Below is a small trained network, with its code and all its weights. Each question gives an input and a target symbol and asks what happens when units are switched off, that is, made to give their printed mean instead of their output.

import numpy as np


def w(rows, s, z=0):
    codes = np.array(rows[::2]) - 128.0
    scale = np.full(codes.shape[1], s)
    scale[-1] = z or s
    return codes * scale


def norm(h):
    return h / np.sqrt((h * h).mean(-1, keepdims=True) + 1e-5)


def f(y):
    return y / 2 * (1 + np.tanh(0.7978845608 * (y + 0.044715 * y**3)))


def softmax(a):
    e = np.exp(a - a.max(-1, keepdims=True))
    return e / e.sum(-1, keepdims=True)


def log_softmax(a):
    a = a - a.max(-1, keepdims=True)
    return a - np.log(np.exp(a).sum(-1, keepdims=True))


def net(x, mask):
    ids = ['αγεζηθμξπσφψω'.index(c) for c in x.split()]
    T = len(ids)
    res = E[ids] + P[:T]
    u = 0
    for l in range(3):
        q, k, v = (norm(res) @ M[l].T for M in (Q, K, V))
        z = softmax(np.where(np.tri(T) > 0, q @ k.T / 4**0.5, -1e9)) @ v
        res = res + np.where(mask[u], z, O[l][:, -1]) @ O[l][:, :-1]
        u += 1
        y = f(norm(res) @ A[l][:, :-1].T + A[l][:, -1])
        res = res + np.where(mask[u : u + 4], y, B[l][:, -1]) @ B[l][:, :-1]
        u += 4
    return log_softmax(norm(res)[-1] @ U[:, :-1].T + U[:, -1])


Q, K, V, O, A, B = {}, {}, {}, {}, {}, {}
E = w([
[93,249,214,138],'α',
[183,134,143,79],'γ',
[130,101,97,102],'ε',
[124,115,151,113],'ζ',
[123,92,100,114],'η',
[112,85,84,103],'θ',
[94,134,19,148],'μ',
[176,44,120,108],'ξ',
[55,69,158,149],'π',
[187,163,189,186],'σ',
[55,178,120,64],'φ',
[148,119,128,164],'ψ',
[125,96,141,200],'ω',
],0.019)
P = w([
[225,27,106,160],'0',
[173,50,148,185],'1',
[139,58,159,195],'2',
[131,77,160,193],'3',
[127,91,163,185],'4',
[109,91,161,186],'5',
[99,91,145,178],'6',
[112,110,144,166],'7',
[120,121,127,153],'8',
[123,137,88,138],'9',
[102,155,74,143],'10',
[133,199,1,84],'11',
[99,159,79,149],'12',
[122,168,42,105],'13',
],0.005)
Q[0] = w([
[86,107,188,43],'0.h0',
[196,233,80,254],'0.h0',
[166,94,104,222],'0.h0',
[106,111,57,80],'0.h0',
],0.016)
K[0] = w([
[79,106,203,92],'0.h0',
[213,251,55,203],'0.h0',
[181,107,78,185],'0.h0',
[112,100,65,83],'0.h0',
],0.015)
V[0] = w([
[192,147,3,191],'0.h0',
[139,131,106,138],'0.h0',
[60,76,212,83],'0.h0',
[72,32,109,104],'0.h0',
],0.0064)
O[0] = w([
[19,36,254,79,2],'0.h0',
[120,121,146,119,106],'0.h0',
[214,159,14,182,245],'0.h0',
[154,1,113,154,196],'0.h0',
],0.0052,0.0069)
A[0] = w([
[143,134,251,244,70],'0.n0',
[185,2,146,108,127],'0.n1',
[110,160,175,117,134],'0.n2',
[56,204,31,33,1],'0.n3',
],0.0091,0.0042)
B[0] = w([
[186,123,234,170,167],'0.n0',
[206,170,107,174,251],'0.n1',
[149,187,116,64,111],'0.n2',
[30,158,177,254,234],'0.n3',
],0.0094,0.0032)
Q[1] = w([
[172,159,2,107],'1.h0',
[159,127,30,188],'1.h0',
[110,111,186,143],'1.h0',
[110,165,102,76],'1.h0',
],0.014)
K[1] = w([
[72,158,10,52],'1.h0',
[92,202,37,120],'1.h0',
[149,111,173,152],'1.h0',
[98,77,99,128],'1.h0',
],0.012)
V[1] = w([
[182,50,95,74],'1.h0',
[49,235,114,214],'1.h0',
[146,174,43,136],'1.h0',
[52,177,173,254],'1.h0',
],0.0094)
O[1] = w([
[170,86,140,228,83],'1.h0',
[81,177,10,58,254],'1.h0',
[100,148,1,187,244],'1.h0',
[69,149,71,30,235],'1.h0',
],0.0098,0.0053)
A[1] = w([
[68,2,90,135,82],'1.n0',
[152,137,112,97,136],'1.n1',
[215,100,128,59,254],'1.n2',
[145,108,42,148,201],'1.n3',
],0.024,0.0031)
B[1] = w([
[91,215,249,195,138],'1.n0',
[148,157,175,131,148],'1.n1',
[66,149,181,179,158],'1.n2',
[90,96,87,205,250],'1.n3',
],0.02,0.019)
Q[2] = w([
[65,193,165,171],'2.h0',
[197,67,109,51],'2.h0',
[79,171,176,140],'2.h0',
[249,215,100,110],'2.h0',
],0.019)
K[2] = w([
[104,187,213,110],'2.h0',
[253,88,46,162],'2.h0',
[171,164,201,111],'2.h0',
[154,182,82,117],'2.h0',
],0.017)
V[2] = w([
[187,249,100,172],'2.h0',
[124,144,120,73],'2.h0',
[110,132,92,174],'2.h0',
[48,99,197,119],'2.h0',
],0.017)
O[2] = w([
[130,252,159,175,188],'2.h0',
[159,121,172,152,70],'2.h0',
[88,126,91,159,155],'2.h0',
[54,69,155,104,254],'2.h0',
],0.017,0.0084)
A[2] = w([
[155,226,130,162,224],'2.n0',
[192,117,109,165,158],'2.n1',
[105,22,145,91,201],'2.n2',
[253,82,167,151,3],'2.n3',
],0.025,0.0031)
B[2] = w([
[190,106,55,36,254],'2.n0',
[107,55,146,137,164],'2.n1',
[128,37,102,25,208],'2.n2',
[251,173,220,119,126],'2.n3',
],0.021,0.0092)
U = w([
[183,200,131,78,211],'α',
[212,112,175,136,112],'γ',
[182,121,175,153,60],'ε',
[160,75,2,193,231],'ζ',
[168,115,144,160,30],'η',
[171,118,157,183,56],'θ',
[49,218,227,186,109],'μ',
[176,113,157,174,86],'ξ',
[136,135,149,170,2],'π',
[100,146,232,120,206],'σ',
[26,233,61,55,80],'φ',
[92,15,175,39,167],'ψ',
[121,20,141,40,77],'ω',
],0.0083,0.0032)

Each question gives the input, a string of symbols that net reads in full, and the target symbol t.
The units are the heads (4 rows each of Q, K, V and O) and the neurons (one row each of A and B). Each row of codes is followed by its name. A weight is (code - 128) times the scale printed after its matrix; where a second scale follows, it is the last column's (O, A, B and U).
mask holds one flag per unit, layer by layer, with each layer's heads first. A switched-off unit (its flag False) gives its mean, the last column of its rows in O or B, instead of its output. The means were averaged over made-up inputs and are rounded, as every weight is.
A unit's drop is (log p(t) with every unit on - log p(t) with that unit switched off) / (log p(t) with every unit on - log p(t) with every unit switched off).
The circuit of an input: a set's keep is (log p(t) with only the set's units on - log p(t) with every unit switched off) / (log p(t) with every unit on - log p(t) with every unit switched off). Starting from the 12 units with the biggest drops (on a tie, the unit counted first), units are removed one at a time, each time the one whose removal leaves the highest keep (on an exact tie, the one counted first), for as long as the keep stays at least 0.8.
circuit, biggest first: the units of the circuit, biggest drop first
top k neurons: the k neurons with the biggest drops, biggest first
k most important neurons of layer l: the k neurons of layer l with the biggest drops, biggest first
input α γ φ ε, target φ: top 4 neurons	0.n1, 1.n2, 0.n3, 0.n2
input ε ε γ α μ ε, target μ: circuit, biggest first	0.h0, 1.n0
input φ φ θ, target φ: circuit, biggest first	1.h0, 0.h0, 0.n3, 1.n0
input θ ψ ε, target ψ: top 2 neurons	2.n2, 1.n2
input ζ ε π ζ φ ζ, target φ: circuit, biggest first	1.h0, 0.h0, 0.n3
input ζ ζ φ ε μ ζ α ζ ζ π ζ μ, target μ: circuit, biggest first	1.n0, 0.h0
input ε ζ ζ γ σ γ φ ζ ξ ε ζ ξ α, target α: circuit, biggest first	1.n3, 2.n0, 2.h0
input ζ ζ ζ α π α φ μ γ ψ σ, target ψ: circuit, biggest first	0.h0, 1.h0, 2.h0
input ε ζ μ ε φ ξ ζ φ γ, target φ: circuit, biggest first	0.h0, 1.h0, 0.n3, 1.n2
input ζ γ φ θ ψ φ, target ψ: top 2 neurons	0.n3, 1.n3
input ζ ζ ε ζ φ μ γ ε φ ε, target φ: top 2 neurons	0.n1, 0.n3
input ζ μ θ γ, target μ: top 2 neurons	1.n2, 2.n2
input α ζ φ θ ε φ ψ φ ε, target ψ: circuit, biggest first	1.h0, 0.h0, 2.h0, 1.n3
input ζ φ ε η, target φ: top 2 neurons	0.n3, 0.n1
input ζ γ ξ α φ ξ θ, target φ: top neuron	0.n1
input μ φ ζ φ ζ, target φ: top 2 neurons	0.n3, 1.n0
input ζ γ μ ω ω φ φ ε ζ φ ζ ψ η γ, target ψ: top 2 neurons	1.n2, 2.n2
input ζ ε φ φ φ ξ, target φ: 2 most important neurons of layer 0	0.n3, 0.n1
input ζ ζ μ ψ φ, target ψ: top 2 neurons	1.n3, 0.n3
input φ ξ γ φ μ φ ζ μ, target μ: most important neuron of layer 1	1.n0
